In the rows, 128 means zero.
Each row has a class, written as a number after it; each block has new classes, again numbered from 0 up.
[140 155 120 134 133 133 127 122 123 115 159 143 123 193 165 138  87 141
 133 119 139 116 132 160  99 146 119 137 130  89 136 119 159 117 106  67
 152 130 126 139 128  95 126 131 149 145 104 157 135 110] => 1
[150 173 177 128 150 118 111 142 156 104 156 137 103 110 124 106  79 114
 119 140  87 106 181 158 175 142 101 152 151 105 147 144 119 132 108  96
 148 138 119 126 135 160 119 115 153 170 112 120 127 129] => 2
[149 152 121 134 133 140 117 129 131 102 148 176 136 159 198 170 124 149
 133 123 149 126 139 151 121  90 112 110 124 128 137 150 140 103 102  84
 162 139 123 126 108 119 158 172 174 149  79 122 118 120] => 1
[141 116 143 128 113 104 124 135 122 135 137 126 132 157 155 112  60 129
 159 151 131 122 126 133 118 141 115 114 126 120 112 124 105 135  91  85
 128  92 120 136 153 112 110 105 180 122 107 127 134 105] => 0
[159 146 122 149 119 136 121 144 140 103 150 156 131 150 186 166 108 127
 142 128 131 135 149 141 114  79 116 128  91 129 138 134 128 104  98  87
 117 124 136 125 118 130 165 155 179 145  97 134 128 117] => 1
[139 132 130 130 127 105 134 128 116 127 133 113 111  94 127  82 107 127
 136 148 118 103 155 141 162 143 136 146 127 115 140 126  96 145 104 126
 136 112 139 127 139 139  96  89 146 130 130 132 134 114] => 0
[139 170 135 150 112 124 133 137 140 108 161 163 122 140 149 169 106 127
 156 101 156 127 135 157 123  85 121  96 119 134 149 154 123 121 120  65
 140 116 154 139 113 117 185 151 155 168  95 131 141 114] => 1
[146 158 144 138 136 105 118 131 148 106 161 142 134 168 183 147 136 155
 123 108 141 138 133 155 144  99 114 127 123 152 135 157 145 112 118  56
 168 132 159 115 107 112 159 142 165 139  92 134 132 120] => 1
[119 140 123 129 142 124 131 136 110 117 115 136 145 122 139 121  97 136
 124 133 123  99 129 141 136 133 140 119 137 115 141 137 135 128 103 105
 151 118 130 130 111 125 118 129 130 136 109 120 127 121] => 0
[148 113 147 145 117  98 118 138 120 127 124 116 116 135 159  97 100 133
 141 124 132 114 138 167 134 152 135 120 145 121 131 159 106 158 107 105
 150 105 144 142 122 137  99 141 138 140 123 113 126 117] => 0
[135 131 137 118 114 121 122 132 120 155 110 127 130 102 133 111 117 129
 140 141 128 121 138 111 140 130 124 124 132 150 131 146  98 133 108 112
 137 105 122 162 139 151 130 114 148 129 118 126 126 132] => 0
[159 165 143 119 151 127 102 157 139  96 158  78  97 165 121 117  58 113
 137 150  94  89 176 121 155 171 109 148 147 101 142 120 142 121  91 104
 153 150 112 133 122 141 105 112 142 164 100 131 113 115] => 2
[157 169 127 124 140 119 127 139 100 111 126 159  95 152 160 146  29 133
 154 160 127  85 153 171 145 155 103 128 136 116 167 154 133 103  46   4
 178 104 113 137  95 125 133  84 200 170  75 119 147 106] => 0
[149 177 132 133 125 109 121 145 148 108 140 159 124 142 164 167 121 122
 124 122 117 134 155 156 121  88  93 118 129 134 140 171 142 116 131  60
 149 127 119 131 103 121 174 152 154 164 113 100 107 124] => 1
[172 151 132 112 143 133 101 156 144  86 177 145 129 135 133 133 118 119
 130 138  98 144 161 139 155 118 112 148 116 131 137 101 144  99 109  90
 141 169 113 109 131 141 151 127 160 146 108 154 137 124] => 2
[117 164 139 135 117 114 107 128 140 109 160 160 100 134 135 135 123 132
 137 121 128 130 148 146 145 132 122 136 118 144 169 145 123 120 116  68
 135 128 120 130 125 122 158 117 147 131 109 133 143 106] => 1
[162 186 146 132 138 112 107 191 165 101 158 154 113 146 143 150  93 118
 128 117 116 150 174 164 124  98  95 138 123 123 200 143 117 107 117  74
 132 135 104 126 121 132 158 167 144 174  91 121 113 128] => 2
[135 124 154 153 133 119 142 139 111 133 144 115 119 130 118  98 107 127
 138 133 129 120 153 120 156 171 142 143 113 116 153 128  92 140  95 127
 132 118 137 125 128 149 125 109 136 138 119 144 141 118] => 0
[157 155 150 143 145 120 118 138 142  98 152 140 142 159 178 139 127 131
 114 121 142 154 118 147 115  93 116 122 121 135  84 138 145 115 120  87
 149 143 140 114 117 101 105 142 167 136  95 138 153 114] => 1
[126 138 112 118 117  96 114 131 146 106 162 141 140 176 174 163 118 135
 126 118 133 153 106 135 107 121  81 114 107 123 112 120 148 117 144  67
 140 130  97 114 109  82 133 118 164 125 121 131 148 112] => 1
[116 160 149 136 125  96 119 140 142 108 149 142 116 136 178 146 134 130
 135 122 131 144 150 136 151  95 120 150 105 134 142 150 116 119 100  75
 156 120 119 125 117 127 180 146 167 153  81 137 136 142] => 1
[148 116 147 142 126 111 128 136 120 125 129 120 121 148 186 112  80 133
 155 153 126 130 142 137 142 115 125 137 113 120 133 141 115 140  88  96
 161  87 141 120 129 134 123 135 171 136  97 140 135 131] => 0
[128 157 117 106  98 132 102 135 153 134 136 157 155 144 157 189 122 108
 134 127 120 151 113 120  89  95  42 115 138 118 133 144 157 132 149  89
 142 110  79 131 129 117 184 149 130 131 108 105 145  91] => 1
[165 138 148 143 113 135 130 141 113  86 101 135  92  79 161 135  69 117
 151 171 109  80 151 161 158 115 112 125 152 119 139 161  84 147  92 109
 166  98 131 151 137 174  87 116 174 157  97  85 121 116] => 2
[119 146 114 120 128 114 142 108 119 102 102 147 110 114 183 128 126 140
 128 150 128 117 112 145 134 130 100 121 146 142 134 151 159 114 121  46
 168 118 132 138 124 137 108 100 157 162 122  84 123 132] => 2
[120 126 134 112 101 108 133 122 102 150  97 115 108 106 137 100 125 134
 150 145 125 110 138 124 147 165 136 134 134 136 142 150 137 149  76 136
 146  80 117 147 132 134 118  84 150 123 134 130 115 140] => 0
[154 128 102 144 119 124 139 113  90 133 116 131 128 135 178 119  71 143
 154 150 146 110 128 153 136 141 129 121 100 113 131 138 119 129  81  99
 158 108 125 112 127 125 112 123 182 134 111 123 118 115] => 0

Next block: new classes, numbered from 0 again.
[146 116 105 133 126 126 108 107 129 124 128 124 155 115 100 139 117 120
 123 130 146 135 123 109 128 119 107 114 139 131 121 112 132 134 120 117
 130 103 131 127 101 154 157 113 104 125 127 107 169 121] => 0
[121 124 127 112 147 121 148 153 144 134 134 156  82 161 139 140 152 146
 128 129  95 107 131 113 125 139 124 144 176 122 145 140  99 121 133 136
 138 141 126 131 135 103  53 171 175 116 151 105  23 179] => 1
[152 125 144 128 134 137 111 130 139 118 116 137 146 158 124 147 112 111
 122 128 118 150 123 140 115 135 127 131 167 146 129 135 147 149 120 126
 135 103 151 126 110 159 182  92 117 148 175 131 141 132] => 0
[137 110 126 125 143 125 133 124 146 132 126 150 115 138 122 141 143 138
 133 115 119 133 126 109 126 108 116 114 174 120 141 102 110 109 137 133
 129 122 104 124 110 128 101 152 109 110 108  92  98 151] => 1
[117 121 117 131 125 117 142 119 130 128 126 132 119 108 127 123 136 150
 135 115 134 116 133 109 136 101 126 106 125 112 134  96 109 100 144 132
 119 147  75 124 124 109  87 166 101 104  64 100 110 128] => 1
[135 136 126 119 128 129 111  92 114 121 132 117 127 132 122 130 163 120
 122 134 124 112 115 107 125 141 124 131 144 135 119 140 149 132 125 110
 136 110 145 130 136 133 142 115 145 132 157 139 163 132] => 0
[119 128 111 128 117 122 123 136 121 129 136 122 132 112 119 129 103 123
 128 144 143 125 129 111 126 117 119 127 110 126 128 129 123 131 134 131
 126 132 143 144 112 125 118 141 153 129 142 120 110 118] => 2
[142 120 123 115 129 125 121  98 123 122 130 127 141 144 144 132 125 124
 121 112 117 114 121 113 119 116 126 119 161 140 114 132 146 152 125 118
 130 114 116 133 135 140 144 118 123 138 150 131 148 142] => 0
[133 112  82 120 108 120 131 166 122 131 144 109 160 110 137 127  71 114
 119 129 147  97 113 101 130 105 107 118 105 136 103 141 151 178 134 130
 127 141 136 143 121 123 145 133 135 144 202 140 119 106] => 2
[112 127  86 108  98 114 137 127  82 125 148  84 166 103 174  96  64 130
 126 131 149  92 138 117 133 109 141 103  59 134  84 142 141 162 130 124
 115 163  78 142 174 111 119 140 127 146 115 167 181  94] => 2
[132 115 127 121 153 122 158 129 142 132 127 149  99 151 153 133 170 150
 139 103  99 113 131 120 134 134 131 126 169 121 140 118 113 122 136 120
 132 133  78 128 155 120  83 141 128 120 104 110  95 171] => 1
[118 121 107 129 124 128 142 197 127 138 134 167 131 135 154 156  77 121
 126 134 127 124 143 148 131 136 126 140 115 132 127 149 115 159 123 142
 127 146 149 137 139 126 116 133 156 142 175 132  69 133] => 2
[119 126 112 116 135 120 143 132 126 130 135 129 114 126 133 122 143 141
 131 126 123 104 128 105 135 119 124 121 129 118 127 124 117 122 142 132
 123 145 107 133 137 105  87 163 147 118 128 123  91 139] => 1
[127 109  95 124 115 119 138 157 137 131 132 132 135 119 128 133 100 137
 128 121 141 109 127  93 132  95 107 112 133 124 126 113 115 136 143 138
 125 151 110 132 106 117  96 161 121 117 148 101  78 126] => 1
[125 120 126 112 148 123 141 119 144 128 131 157  93 147 133 141 154 149
 133 124 106 109 125  93 122 119 120 120 195 117 140 115 102 111 141 141
 132 128  94 132 123 110  52 180 147 114 115  84  23 182] => 1
[116 125  99 119 111 121 142 173 117 132 137 119 143 134 160 125  61 129
 121 138 127 110 132 121 130 110 128 114 117 135 117 146 125 162 134 146
 125 161 130 140 132 117 111 153 150 142 178 142  78 120] => 2
[131 104 100 117 125 116 136 115 129 127 136 135 135 125 136 127 119 137
 128 117 130 104 127  92 121 106 117 104 147 122 122 112 121 136 137 131
 123 131  86 131 128 125  98 152 114 116 120 102 111 144] => 1
[122 119 121 116 121 130 141 198 145 131 116 139 134 155 163 133  73 132
 128 131 113 137 122 138 131 107 130 129 151 136 133 148 131 155 134 161
 127 165 137 124 106 119 132 143 135 142 195 144  43 123] => 2
[118 130 117 125 126 127 124 153 127 135 138 132 111 136 120 140 108 126
 122 148 128 117 128 109 116 127 118 139 142 128 130 142 115 132 137 144
 128 132 163 136 119 114  93 158 168 120 172 110  54 143] => 2
[145 132 141 133 134 128  97  67 122 118 132 128 135 122  97 143 130 108
 124 139 141 139 118 109 115 136 116 117 151 135 120 109 122 120 117 115
 131  84 130 133 110 151 133 120 119 118  89  96 170 141] => 0
[122 121 117 124 131 122 138 150 129 133 132 134 119 134 141 130 104 130
 127 130 130 124 133 123 130 124 132 131 127 129 127 127 107 133 128 136
 132 133 114 133 136 120  86 154 139 123 121 113  88 140] => 1
[120 121  93 121 109 123 131 194 116 133 136 116 150 126 152 129  47 119
 116 142 141 121 134 126 123 115 122 134 102 139 115 152 124 167 128 150
 123 151 149 138 125 122 122 147 150 150 192 137  81 115] => 2
[124 119 100 130 118 117 123 134 133 132 134 128 129 104  97 134 118 125
 123 128 150 109 124  80 131 111  99 125 118 118 131 112 109 122 141 134
 120 125 135 133 104 122  90 159 137 110 138  88  96 126] => 1
[110 138 107 111 113 125 130 179 129 131 131 122 116 134 125 130 132 129
 117 147 118  95 118 103 135 123 109 151 122 123 139 175 151 144 143 145
 130 157 198 132 120  98 117 148 192 144 233 159  43 120] => 2
[142 120 142 147 135 135 110 115 142 126 120 139 135 117  87 138 139 111
 127 130 146 161 125 130 127 136 116 132 139 129 138 107 120 112 121 120
 128  92 150 122  98 155 152 112 104 122 106  99 156 127] => 0
[136 140 161 139 141 137 106  84 124 124 122 133 117 136 109 138 141 119
 123 142 123 150 126 136 133 145 138 132 147 135 131 124 119 105 114 125
 134  97 136 128 119 140 127 124 134 124  80 118 146 142] => 0
[118 121 105 124 118 120 135 109 105 125 137 113 139 101 139 117  94 139
 130 127 144 113 135  98 126 100 130  96 110 124 107 103 109 117 134 136
 116 147  69 140 135 114  85 171 110 112  57 103 136 122] => 1
[120 127 121 113 135 123 133 122 189 148 130 137 111 136 125 133 161 140
 125 132 111 102 122  90 139 108 117 128 169 120 135 132 132 124 143 134
 127 142 122 129 119 106  95 162 154 121 169 123  72 145] => 1
[122 123 103 122 115 121 134 139 125 129 135 124 138 106 137 123  99 128
 125 132 138 103 128 107 126 108 119 120 122 124 108 129 132 142 138 140
 123 146 125 135 119 115 111 152 133 127 150 123  98 121] => 1
[138 193 150 140 149 134 101 103 113 132 143 123 118 131 108 147  99 103
 121 152 140 156 137 147  97 174 138 147 123 146 114 128  86 129  96 113
 134  75 151 144 149 156  99 124 151 126  70  90 143 165] => 0
[144 137 139 118 143 130 114  93 113 127 140 121 127 142 139 127 138 113
 122 139 110 119 126 139 110 174 138 139 141 145 109 147 135 156 111 104
 135  95 138 138 170 144 132 105 155 137 136 142 168 157] => 0
[126 111 109 118 133 116 154 129 143 132 130 145 112 134 145 132 151 152
 134 112 118 104 125  96 134 109 117 110 159 113 137 112 115 121 145 133
 131 145  84 127 128 111  86 161 123 111 121 106  79 150] => 1
